Below are the code and all the weights of a small trained network. Each question names an input and a target symbol and asks about switching units off, where a switched-off unit gives its printed mean instead of its output.

import numpy as np


def w(rows, s, z=0):
    codes = np.array(rows[::2]) - 128.0
    scale = np.full(codes.shape[1], s)
    scale[-1] = z or s
    return codes * scale


def f(y):
    return y / 2 * (1 + np.tanh(0.7978845608 * (y + 0.044715 * y**3)))


def softmax(a):
    e = np.exp(a - a.max(-1, keepdims=True))
    return e / e.sum(-1, keepdims=True)


def log_softmax(a):
    a = a - a.max(-1, keepdims=True)
    return a - np.log(np.exp(a).sum(-1, keepdims=True))


def net(x, mask):
    ids = ['αβγεζηλμπστφψω'.index(c) for c in x.split()]
    T = len(ids)
    res = E[ids] + P[:T]
    u = 0
    for l in range(3):
        q, k, v = (res @ M[l].T for M in (Q, K, V))
        z = softmax(np.where(np.tri(T) > 0, q @ k.T / 4**0.5, -1e9)) @ v
        res = res + np.where(mask[u], z, O[l][:, -1]) @ O[l][:, :-1]
        u += 1
        y = f(res @ A[l][:, :-1].T + A[l][:, -1])
        res = res + np.where(mask[u : u + 4], y, B[l][:, -1]) @ B[l][:, :-1]
        u += 4
    return log_softmax(res[-1] @ U[:, :-1].T + U[:, -1])


Q, K, V, O, A, B = {}, {}, {}, {}, {}, {}
E = w([
[144,57,238],'α',
[187,79,98],'β',
[208,251,153],'γ',
[116,190,41],'ε',
[146,45,128],'ζ',
[229,125,152],'η',
[113,184,189],'λ',
[73,180,207],'μ',
[168,188,206],'π',
[79,139,91],'σ',
[74,140,85],'τ',
[43,112,150],'φ',
[252,109,77],'ψ',
[72,137,165],'ω',
],0.017)
P = w([
[251,116,154],'0',
[246,103,160],'1',
[233,113,151],'2',
[231,106,149],'3',
[222,129,135],'4',
[252,121,106],'5',
[253,87,124],'6',
[241,114,104],'7',
[252,110,131],'8',
[248,108,102],'9',
[248,132,85],'10',
[241,143,71],'11',
[229,124,86],'12',
[253,135,74],'13',
],0.0015)
Q[0] = w([
[115,2,170],'0.h1',
[154,69,32],'0.h1',
[83,89,34],'0.h1',
[22,148,17],'0.h1',
],0.023)
K[0] = w([
[146,24,23],'0.h1',
[217,153,22],'0.h1',
[107,159,11],'0.h1',
[1,202,32],'0.h1',
],0.019)
V[0] = w([
[156,2,45],'0.h1',
[116,181,158],'0.h1',
[129,182,153],'0.h1',
[123,151,143],'0.h1',
],0.0059)
O[0] = w([
[137,1,160,254],'0.h1',
[123,178,107,72],'0.h1',
[119,175,107,128],'0.h1',
[126,159,122,105],'0.h1',
],0.01,0.0015)
A[0] = w([
[10,150,167,35],'0.n1',
[32,27,64,3],'0.n2',
[17,107,95,154],'0.n3',
[205,168,147,246],'0.n4',
],0.014,0.0024)
B[0] = w([
[49,22,157,158],'0.n1',
[109,2,141,149],'0.n2',
[190,6,167,137],'0.n3',
[66,125,97,250],'0.n4',
],0.014,0.011)
Q[1] = w([
[115,111,72],'1.h1',
[163,173,255],'1.h1',
[151,144,182],'1.h1',
[120,128,114],'1.h1',
],0.021)
K[1] = w([
[201,152,179],'1.h1',
[4,96,30],'1.h1',
[76,106,61],'1.h1',
[124,132,142],'1.h1',
],0.018)
V[1] = w([
[120,123,110],'1.h1',
[76,98,2],'1.h1',
[149,137,141],'1.h1',
[95,105,81],'1.h1',
],0.0072)
O[1] = w([
[142,140,140,148],'1.h1',
[249,195,254,254],'1.h1',
[115,106,122,103],'1.h1',
[193,166,185,203],'1.h1',
],0.006,0.0039)
A[1] = w([
[238,128,59,78],'1.n1',
[108,102,43,4],'1.n2',
[130,66,125,13],'1.n3',
[131,141,5,23],'1.n4',
],0.016,0.0029)
B[1] = w([
[55,119,24,237],'1.n1',
[38,146,120,173],'1.n2',
[200,172,154,255],'1.n3',
[251,147,237,178],'1.n4',
],0.017,0.012)
Q[2] = w([
[137,113,129],'2.h1',
[165,250,159],'2.h1',
[130,126,126],'2.h1',
[98,129,109],'2.h1',
],0.022)
K[2] = w([
[134,104,139],'2.h1',
[9,243,142],'2.h1',
[120,136,132],'2.h1',
[150,170,91],'2.h1',
],0.015)
V[2] = w([
[173,118,1],'2.h1',
[35,4,133],'2.h1',
[152,149,224],'2.h1',
[114,82,137],'2.h1',
],0.00075)
O[2] = w([
[179,85,180,70],'2.h1',
[8,138,100,2],'2.h1',
[174,134,165,219],'2.h1',
[103,130,174,100],'2.h1',
],0.0016,0.00086)
A[2] = w([
[117,226,22,72],'2.n1',
[98,3,223,119],'2.n2',
[185,241,183,60],'2.n3',
[16,110,204,2],'2.n4',
],0.0072,0.008)
B[2] = w([
[224,157,169,254],'2.n1',
[41,117,36,190],'2.n2',
[78,80,44,248],'2.n3',
[254,27,223,146],'2.n4',
],0.014,0.009)
U = w([
[108,133,145,220],'α',
[211,91,201,80],'β',
[33,153,38,19],'γ',
[191,201,177,69],'ε',
[140,64,125,40],'ζ',
[87,134,138,222],'η',
[137,156,228,253],'λ',
[123,61,180,91],'μ',
[83,254,121,106],'π',
[134,86,142,104],'σ',
[135,75,138,97],'τ',
[75,67,82,18],'φ',
[155,142,85,110],'ψ',
[27,116,117,225],'ω',
],0.011,0.012)

Each question gives the input, a string of symbols that net reads in full, and the target symbol t.
The units are the heads (4 rows each of Q, K, V and O) and the neurons (one row each of A and B). Each row of codes is followed by its name. A weight is (code - 128) times the scale printed after its matrix; where a second scale follows, it is the last column's (O, A, B and U).
mask holds one flag per unit, layer by layer, with each layer's heads first. A switched-off unit (its flag False) gives its mean, the last column of its rows in O or B, instead of its output. The means were averaged over made-up inputs and are rounded, as every weight is.
A unit's drop is (log p(t) with every unit on - log p(t) with that unit switched off) / (log p(t) with every unit on - log p(t) with every unit switched off).
The circuit of an input: a set's keep is (log p(t) with only the set's units on - log p(t) with every unit switched off) / (log p(t) with every unit on - log p(t) with every unit switched off). Starting from the 12 units with the biggest drops (on a tie, the unit counted first), units are removed one at a time, each time the one whose removal leaves the highest keep (on an exact tie, the one counted first), for as long as the keep stays at least 0.8.
circuit, biggest first: the units of the circuit, biggest drop first
most important unit: the unit with the biggest drop
top k neurons: the k neurons with the biggest drops, biggest first
k most important neurons of layer l: the k neurons of layer l with the biggest drops, biggest first
drop of u: that unit's drop, to one decimal
input ε η λ λ ψ ψ β, target β: most important unit => 1.n3
input ψ γ α, target ω: top 4 neurons => [1.n3, 2.n2, 2.n1, 1.n1]
input π ψ σ ψ ε λ β μ, target μ: top 2 neurons => [2.n4, 0.n1]
input λ ψ λ η π ψ π λ π ψ π μ α γ, target ω: top 4 neurons => [2.n3, 1.n4, 0.n4, 1.n2]
input λ ψ ω ψ ε, target ε: circuit, biggest first => [0.n1, 2.n1, 2.n2]
input ψ ψ ψ ψ μ ε ψ γ ψ π ε, target ε: 2 most important neurons of layer 0 => [0.n4, 0.n1]
input ψ ψ ψ π μ, target μ: top 4 neurons => [2.n4, 0.n1, 2.n2, 1.n3]
input γ ω σ ψ π β π, target π: 2 most important neurons of layer 1 => [1.n4, 1.n3]
input π ω ψ λ λ, target λ: top 3 neurons => [1.n3, 0.n1, 2.n4]
input α ψ ε φ λ γ, target ω: top 3 neurons => [1.n4, 0.n4, 2.n3]
input β ψ ω τ ψ λ γ π ψ β ζ, target ζ: 3 most important neurons of layer 0 => [0.n4, 0.n2, 0.n1]
input ψ λ φ, target φ: 2 most important neurons of layer 0 => [0.n3, 0.n1]
input ψ ω ζ ψ λ ψ φ, target φ: top 2 neurons => [2.n2, 2.n3]
input β ψ β, target β: top 3 neurons => [1.n3, 0.n2, 0.n4]
input π λ ψ ψ λ ψ ψ ψ π φ γ α, target ω: circuit, biggest first => [2.n1]
input β ζ ψ ε ψ ψ λ α γ ψ η, target ω: top 3 neurons => [1.n2, 0.n4, 1.n4]
input ψ λ ψ λ τ π μ λ γ ζ, target ζ: drop of 2.n4 => 0.0
input ψ τ ψ τ μ π λ ε α η, target ω: drop of 1.n4 => 0.6
input ψ ψ σ γ λ, target λ: drop of 1.n3 => 1.7
input ψ λ ψ β ω λ τ ψ γ, target γ: drop of 0.n4 => 2.6
input π φ λ ψ β ψ ψ π, target π: most important neuron of layer 0 => [0.n4]
